Below are the code and all the weights of a small trained network. Each question names an input and a target symbol and asks about switching units off, where a switched-off unit gives its printed mean instead of its output.

import numpy as np


def w(rows, s, z=0):
    codes = np.array(rows[::2]) - 128.0
    scale = np.full(codes.shape[1], s)
    scale[-1] = z or s
    return codes * scale


def norm(h):
    return h / np.sqrt((h * h).mean(-1, keepdims=True) + 1e-5)


def f(y):
    return y / 2 * (1 + np.tanh(0.7978845608 * (y + 0.044715 * y**3)))


def softmax(a):
    e = np.exp(a - a.max(-1, keepdims=True))
    return e / e.sum(-1, keepdims=True)


def log_softmax(a):
    a = a - a.max(-1, keepdims=True)
    return a - np.log(np.exp(a).sum(-1, keepdims=True))


def net(x, mask):
    ids = ['αγζθξτφω'.index(c) for c in x.split()]
    T = len(ids)
    res = E[ids] + P[:T]
    u = 0
    for l in range(2):
        q, k, v = (norm(res) @ M[l].T for M in (Q, K, V))
        z = softmax(np.where(np.tri(T) > 0, q @ k.T / 4**0.5, -1e9)) @ v
        res = res + np.where(mask[u], z, O[l][:, -1]) @ O[l][:, :-1]
        u += 1
        y = f(norm(res) @ A[l][:, :-1].T + A[l][:, -1])
        res = res + np.where(mask[u : u + 8], y, B[l][:, -1]) @ B[l][:, :-1]
        u += 8
    return log_softmax(norm(res)[-1] @ U[:, :-1].T + U[:, -1])


Q, K, V, O, A, B = {}, {}, {}, {}, {}, {}
E = w([
[94,149,115],'α',
[41,148,114],'γ',
[2,175,139],'ζ',
[184,123,122],'θ',
[178,67,72],'ξ',
[59,166,193],'τ',
[92,127,125],'φ',
[99,128,179],'ω',
],0.0082)
P = w([
[65,123,120],'0',
[119,239,73],'1',
[115,118,106],'2',
[57,89,130],'3',
[198,221,60],'4',
[128,119,110],'5',
[61,86,127],'6',
[226,209,80],'7',
[140,118,114],'8',
[66,89,123],'9',
[254,200,153],'10',
[146,116,112],'11',
[73,88,119],'12',
],0.0048)
Q[0] = w([
[150,237,166],'0.h0',
[120,49,91],'0.h0',
[122,85,109],'0.h0',
[140,11,119],'0.h0',
],0.011)
K[0] = w([
[62,54,8],'0.h0',
[179,134,212],'0.h0',
[93,152,245],'0.h0',
[232,193,255],'0.h0',
],0.0042)
V[0] = w([
[146,141,2],'0.h0',
[103,70,82],'0.h0',
[73,125,94],'0.h0',
[153,134,83],'0.h0',
],0.0031)
O[0] = w([
[220,108,87,247],'0.h0',
[192,65,54,176],'0.h0',
[252,171,70,158],'0.h0',
[131,223,81,171],'0.h0',
],0.0026,0.0014)
A[0] = w([
[220,86,162,152],'0.n0',
[111,49,144,96],'0.n1',
[131,76,73,68],'0.n2',
[112,168,82,173],'0.n3',
[182,107,124,2],'0.n4',
[120,79,201,70],'0.n5',
[148,254,103,160],'0.n6',
[185,137,140,122],'0.n7',
],0.011,0.0017)
B[0] = w([
[2,215,76,252],'0.n0',
[195,120,175,181],'0.n1',
[166,29,145,233],'0.n2',
[201,149,179,178],'0.n3',
[73,130,118,174],'0.n4',
[153,71,238,130],'0.n5',
[253,202,229,217],'0.n6',
[88,203,89,170],'0.n7',
],0.0053,0.0039)
Q[1] = w([
[90,244,152],'1.h0',
[185,119,3],'1.h0',
[236,139,163],'1.h0',
[119,60,91],'1.h0',
],0.0058)
K[1] = w([
[71,254,80],'1.h0',
[111,58,89],'1.h0',
[75,86,147],'1.h0',
[247,34,89],'1.h0',
],0.0072)
V[1] = w([
[11,253,170],'1.h0',
[146,50,132],'1.h0',
[167,195,23],'1.h0',
[121,179,196],'1.h0',
],0.0038)
O[1] = w([
[253,188,99,3],'1.h0',
[94,72,211,163],'1.h0',
[38,116,94,235],'1.h0',
[172,91,180,12],'1.h0',
],0.0036,0.00083)
A[1] = w([
[148,198,40,152],'1.n0',
[110,3,155,1],'1.n1',
[131,97,92,90],'1.n2',
[131,36,169,31],'1.n3',
[105,146,219,232],'1.n4',
[108,86,108,162],'1.n5',
[139,224,228,106],'1.n6',
[110,77,42,34],'1.n7',
],0.0068,0.0045)
B[1] = w([
[117,153,219,254],'1.n0',
[115,248,149,174],'1.n1',
[70,152,119,123],'1.n2',
[77,233,141,139],'1.n3',
[144,2,108,245],'1.n4',
[91,123,155,197],'1.n5',
[143,159,15,200],'1.n6',
[72,124,54,149],'1.n7',
],0.007,0.0027)
U = w([
[248,137,129,252],'α',
[160,203,230,225],'γ',
[158,191,36,94],'ζ',
[29,246,105,23],'θ',
[71,89,2,116],'ξ',
[186,57,82,98],'τ',
[50,145,227,66],'φ',
[162,41,237,159],'ω',
],0.015,0.0033)

Each question gives the input, a string of symbols that net reads in full, and the target symbol t.
The units are the heads (4 rows each of Q, K, V and O) and the neurons (one row each of A and B). Each row of codes is followed by its name. A weight is (code - 128) times the scale printed after its matrix; where a second scale follows, it is the last column's (O, A, B and U).
mask holds one flag per unit, layer by layer, with each layer's heads first. A switched-off unit (its flag False) gives its mean, the last column of its rows in O or B, instead of its output. The means were averaged over made-up inputs and are rounded, as every weight is.
A unit's drop is (log p(t) with every unit on - log p(t) with that unit switched off) / (log p(t) with every unit on - log p(t) with every unit switched off).
The circuit of an input: a set's keep is (log p(t) with only the set's units on - log p(t) with every unit switched off) / (log p(t) with every unit on - log p(t) with every unit switched off). Starting from the 12 units with the biggest drops (on a tie, the unit counted first), units are removed one at a time, each time the one whose removal leaves the highest keep (on an exact tie, the one counted first), for as long as the keep stays at least 0.8.
units of the circuit, in order: the units of the circuit, biggest drop first
unit that matters most: the unit with the biggest drop
k most important neurons: the k neurons with the biggest drops, biggest first
k most important neurons of layer l: the k neurons of layer l with the biggest drops, biggest first
drop when u is switched off: that unit's drop, to one decimal
input ξ θ φ ξ ξ ω ζ ξ ξ θ, target ξ: unit that matters most -> 0.n0
input ξ ξ ω ξ ζ φ ξ ζ ξ φ α, target α: 2 most important neurons -> 0.n6; 1.n6
input ω ξ ω ξ ω ω ξ ξ θ ζ, target ξ: units of the circuit, in order -> 1.n0; 1.n4; 0.n0
input τ ξ ξ ξ ξ γ θ, target ξ: 2 most important neurons -> 0.n6; 0.n0
input ω φ θ ω θ ζ ξ ξ, target γ: units of the circuit, in order -> 1.n0; 1.n6; 0.n0
input ξ ξ ξ α, target ξ: 3 most important neurons -> 0.n6; 1.n0; 0.n5
input φ ξ θ γ, target ξ: units of the circuit, in order -> 1.n0; 0.n0
input φ θ ω α, target ω: 4 most important neurons -> 0.n6; 1.n6; 0.n0; 0.n2
input φ α ξ ζ θ ξ α, target ξ: units of the circuit, in order -> 1.n0; 0.n0
input ξ θ θ ξ ξ ξ τ φ ξ φ α γ, target γ: 3 most important neurons of layer 0 -> 0.n3; 0.n5; 0.n0
input ξ ξ θ ξ ξ, target θ: 2 most important neurons -> 1.n4; 1.n0
input θ α θ ξ ζ ξ ξ θ ξ θ ξ θ ζ, target ξ: 3 most important neurons of layer 1 -> 1.n0; 1.n1; 1.n4
input ζ ω ξ ξ ξ ξ γ ω α ω τ, target α: 2 most important neurons of layer 1 -> 1.n6; 1.n4
input ω ω θ, target θ: units of the circuit, in order -> 0.n0
input ξ θ ξ θ θ γ ζ ξ ξ θ ξ φ τ, target ω: 2 most important neurons -> 0.n6; 0.n5
input ω ω ω ω θ θ φ ω ζ, target ζ: 3 most important neurons -> 1.n6; 0.n2; 0.n0
input ξ φ ξ θ α ξ ω α θ ξ ω ω φ, target ω: 2 most important neurons of layer 1 -> 1.n4; 1.n6
input θ ξ ω ξ ζ ζ, target ζ: 2 most important neurons of layer 0 -> 0.n0; 0.n2
input ξ ξ θ ξ ω, target α: 2 most important neurons of layer 0 -> 0.n6; 0.n0
input θ γ θ ξ θ α ω ξ ξ φ ξ ω τ, target ω: most important neuron -> 0.n6
input ξ τ θ ζ θ γ, target γ: 2 most important neurons -> 1.n0; 0.n0
input ξ ω ξ ξ ω τ α, target ω: 2 most important neurons -> 0.n6; 1.n6
input ξ ξ α θ ξ φ ξ γ ξ ω, target ω: drop when 0.n5 is switched off -> 0.1
input γ ω γ ξ, target ω: drop when 1.n0 is switched off -> -0.2
input ξ α ω ξ θ ξ θ ξ α, target α: drop when 1.n7 is switched off -> 0.0
input α ω φ ξ ξ ξ φ θ ξ γ, target ξ: drop when 1.n0 is switched off -> 0.6
input ζ ω θ ξ, target ω: units of the circuit, in order -> 1.n6
